Below are the code and all the weights of a small trained network. Each question names an input and a target symbol and asks about switching units off, where a switched-off unit gives its printed mean instead of its output.

import numpy as np


def w(rows, s, z=0):
    codes = np.array(rows[::2]) - 128.0
    scale = np.full(codes.shape[1], s)
    scale[-1] = z or s
    return codes * scale


def f(y):
    return np.maximum(y, 0)


def softmax(a):
    e = np.exp(a - a.max(-1, keepdims=True))
    return e / e.sum(-1, keepdims=True)


def log_softmax(a):
    a = a - a.max(-1, keepdims=True)
    return a - np.log(np.exp(a).sum(-1, keepdims=True))


def net(x, mask):
    ids = ['ΞΠΣΦΩβγδεζηθλμτ'.index(c) for c in x.split()]
    T = len(ids)
    res = E[ids] + P[:T]
    u = 0
    for l in range(3):
        q, k, v = (res @ M[l].T for M in (Q, K, V))
        z = softmax(np.where(np.tri(T) > 0, q @ k.T / 4**0.5, -1e9)) @ v
        res = res + np.where(mask[u], z, O[l][:, -1]) @ O[l][:, :-1]
        u += 1
        y = f(res @ A[l][:, :-1].T + A[l][:, -1])
        res = res + np.where(mask[u : u + 4], y, B[l][:, -1]) @ B[l][:, :-1]
        u += 4
    return log_softmax(res[-1] @ U[:, :-1].T + U[:, -1])


Q, K, V, O, A, B = {}, {}, {}, {}, {}, {}
E = w([
[124,137,222],'Ξ',
[179,131,165],'Π',
[165,87,61],'Σ',
[154,177,114],'Φ',
[199,60,131],'Ω',
[145,140,109],'β',
[145,146,107],'γ',
[24,132,75],'δ',
[144,147,112],'ε',
[51,135,92],'ζ',
[131,173,4],'η',
[139,156,124],'θ',
[87,13,153],'λ',
[103,226,84],'μ',
[144,143,113],'τ',
],0.018)
P = w([
[103,148,251],'0',
[123,145,204],'1',
[118,137,163],'2',
[127,104,143],'3',
[129,77,112],'4',
[150,59,91],'5',
[150,16,71],'6',
[130,67,116],'7',
],0.0022)
Q[0] = w([
[153,42,139],'L0H0',
[200,130,7],'L0H0',
[128,84,107],'L0H0',
[172,148,67],'L0H0',
],0.011)
K[0] = w([
[87,120,131],'L0H0',
[103,79,8],'L0H0',
[115,130,119],'L0H0',
[121,95,106],'L0H0',
],0.015)
V[0] = w([
[107,92,152],'L0H0',
[161,121,199],'L0H0',
[104,255,99],'L0H0',
[104,169,141],'L0H0',
],0.011)
O[0] = w([
[226,11,143,66],'L0H0',
[16,184,253,10],'L0H0',
[134,89,168,48],'L0H0',
[173,87,130,20],'L0H0',
],0.0036,0.0012)
A[0] = w([
[101,45,204,43],'L0N0',
[127,29,126,156],'L0N1',
[1,167,78,121],'L0N2',
[13,159,211,254],'L0N3',
],0.0075,0.0037)
B[0] = w([
[51,239,172,185],'L0N0',
[136,65,210,239],'L0N1',
[99,2,59,196],'L0N2',
[101,84,59,253],'L0N3',
],0.0053,0.0033)
Q[1] = w([
[187,162,48],'L1H0',
[106,220,227],'L1H0',
[254,183,54],'L1H0',
[103,136,199],'L1H0',
],0.0095)
K[1] = w([
[215,34,7],'L1H0',
[109,153,140],'L1H0',
[143,30,81],'L1H0',
[121,223,166],'L1H0',
],0.013)
V[1] = w([
[17,138,247],'L1H0',
[15,106,119],'L1H0',
[3,213,112],'L1H0',
[40,166,65],'L1H0',
],0.0049)
O[1] = w([
[152,187,200,2],'L1H0',
[2,62,97,142],'L1H0',
[11,239,217,60],'L1H0',
[68,123,126,144],'L1H0',
],0.0055,0.0027)
A[1] = w([
[220,173,174,254],'L1N0',
[133,144,54,112],'L1N1',
[151,31,142,232],'L1N2',
[255,239,111,118],'L1N3',
],0.0054,0.0041)
B[1] = w([
[197,176,239,214],'L1N0',
[122,112,16,180],'L1N1',
[140,1,116,253],'L1N2',
[139,185,43,182],'L1N3',
],0.0067,0.0054)
Q[2] = w([
[53,167,38],'L2H0',
[248,122,118],'L2H0',
[214,170,178],'L2H0',
[51,122,188],'L2H0',
],0.013)
K[2] = w([
[75,193,12],'L2H0',
[248,62,141],'L2H0',
[224,150,182],'L2H0',
[52,143,219],'L2H0',
],0.013)
V[2] = w([
[3,174,15],'L2H0',
[98,139,171],'L2H0',
[103,56,157],'L2H0',
[154,129,172],'L2H0',
],0.011)
O[2] = w([
[53,147,61,103],'L2H0',
[139,139,254,28],'L2H0',
[151,26,180,254],'L2H0',
[140,176,237,80],'L2H0',
],0.0057,0.0071)
A[2] = w([
[68,77,53,1],'L2N0',
[130,242,106,109],'L2N1',
[151,1,108,114],'L2N2',
[233,232,108,137],'L2N3',
],0.008,0.011)
B[2] = w([
[152,171,254,195],'L2N0',
[255,202,146,147],'L2N1',
[114,192,97,252],'L2N2',
[157,51,108,174],'L2N3',
],0.0087,0.017)
U = w([
[130,147,135,142],'Ξ',
[126,145,134,146],'Π',
[126,144,128,85],'Σ',
[116,254,90,75],'Φ',
[111,151,120,219],'Ω',
[130,135,130,73],'β',
[119,181,180,205],'γ',
[133,155,136,144],'δ',
[81,14,152,132],'ε',
[131,142,135,122],'ζ',
[186,80,156,102],'η',
[139,80,31,127],'θ',
[209,254,143,11],'λ',
[38,135,107,255],'μ',
[130,139,128,79],'τ',
],0.0096,0.0057)

Each question gives the input, a string of symbols that net reads in full, and the target symbol t.
The units are the heads (4 rows each of Q, K, V and O) and the neurons (one row each of A and B). Each row of codes is followed by its name. A weight is (code - 128) times the scale printed after its matrix; where a second scale follows, it is the last column's (O, A, B and U).
mask holds one flag per unit, layer by layer, with each layer's heads first. A switched-off unit (its flag False) gives its mean, the last column of its rows in O or B, instead of its output. The means were averaged over made-up inputs and are rounded, as every weight is.
A unit's drop is (log p(t) with every unit on - log p(t) with that unit switched off) / (log p(t) with every unit on - log p(t) with every unit switched off).
The circuit of an input: a set's keep is (log p(t) with only the set's units on - log p(t) with every unit switched off) / (log p(t) with every unit on - log p(t) with every unit switched off). Starting from the 12 units with the biggest drops (on a tie, the unit counted first), units are removed one at a time, each time the one whose removal leaves the highest keep (on an exact tie, the one counted first), for as long as the keep stays at least 0.8.
units of the circuit, in order: the units of the circuit, biggest drop first
unit that matters most: the unit with the biggest drop
top k neurons: the k neurons with the biggest drops, biggest first
k most important neurons of layer l: the k neurons of layer l with the biggest drops, biggest first
input Φ γ Ω Φ Φ δ Φ ε, target μ: unit that matters most -> L0N2
input Φ λ Ω Σ Σ δ γ, target μ: 2 most important neurons of layer 2 -> [L2N0 L2N1]
input Φ Σ Ξ Ω Φ, target η: top 2 neurons -> [L1N0 L0N3]
input Π Ω Σ δ Φ Ω β ε, target η: top 2 neurons -> [L1N2 L0N1]
input Φ Σ Φ Φ Ω Σ ε, target θ: units of the circuit, in order -> [L1H0 L2N0]
input λ Φ Φ Φ λ δ Σ θ, target θ: units of the circuit, in order -> [L0H0 L2H0 L1H0]
input μ θ Φ, target λ: 3 most important neurons of layer 1 -> [L1N2 L1N0 L1N3]
input Φ ε Σ θ, target θ: units of the circuit, in order -> [L2N0 L1H0 L2H0]
input Φ η γ Φ θ, target Φ: units of the circuit, in order -> [L2H0 L0N1]
input Φ Φ δ Φ Φ Σ Φ τ, target θ: units of the circuit, in order -> [L0H0 L1H0 L2H0]
input δ Φ δ Ω Σ Φ Φ, target θ: units of the circuit, in order -> [L0H0 L1H0 L2N0]
input η Φ Ξ δ Φ, target μ: units of the circuit, in order -> [L1H0 L0N2 L2H0]
input Ω Σ λ Φ Φ Φ μ γ, target θ: top 2 neurons -> [L2N0 L0N1]
input Ω Φ Π Φ λ μ Π θ, target η: unit that matters most -> L2H0
input Σ Φ θ Σ μ, target Φ: 3 most important neurons of layer 1 -> [L1N2 L1N1 L1N0]
input Σ Ξ Φ Ω θ, target η: top 2 neurons -> [L1N0 L0N2]
input γ Φ Ω ε Ω Ω Ω Φ, target η: top 2 neurons -> [L2N3 L1N0]
input Ω μ Π Σ β, target θ: top 2 neurons -> [L2N0 L0N1]
input η Φ Φ Φ Φ, target Φ: 2 most important neurons of layer 1 -> [L1N1 L1N2]
input Ξ δ θ Σ Φ Ω, target η: top neuron -> [L0N1]
input δ Φ Ω Σ Σ ε β, target θ: top 3 neurons -> [L2N0 L1N1 L0N2]
input η ε Φ β, target Φ: top 4 neurons -> [L2N0 L0N1 L1N1 L2N3]
input Φ Φ η Φ Φ ζ μ, target Φ: top 2 neurons -> [L2N0 L2N1]
input ε Φ λ Σ Φ Σ δ Φ, target μ: top 3 neurons -> [L0N2 L0N3 L1N0]
input Φ Φ Φ, target λ: 2 most important neurons of layer 0 -> [L0N2 L0N1]
input Σ Φ Σ Φ Ξ, target γ: 2 most important neurons of layer 0 -> [L0N0 L0N2]
input Φ Φ Ω Φ β, target η: unit that matters most -> L2H0
input Φ λ Ω ε, target η: 2 most important neurons of layer 2 -> [L2N3 L2N2]
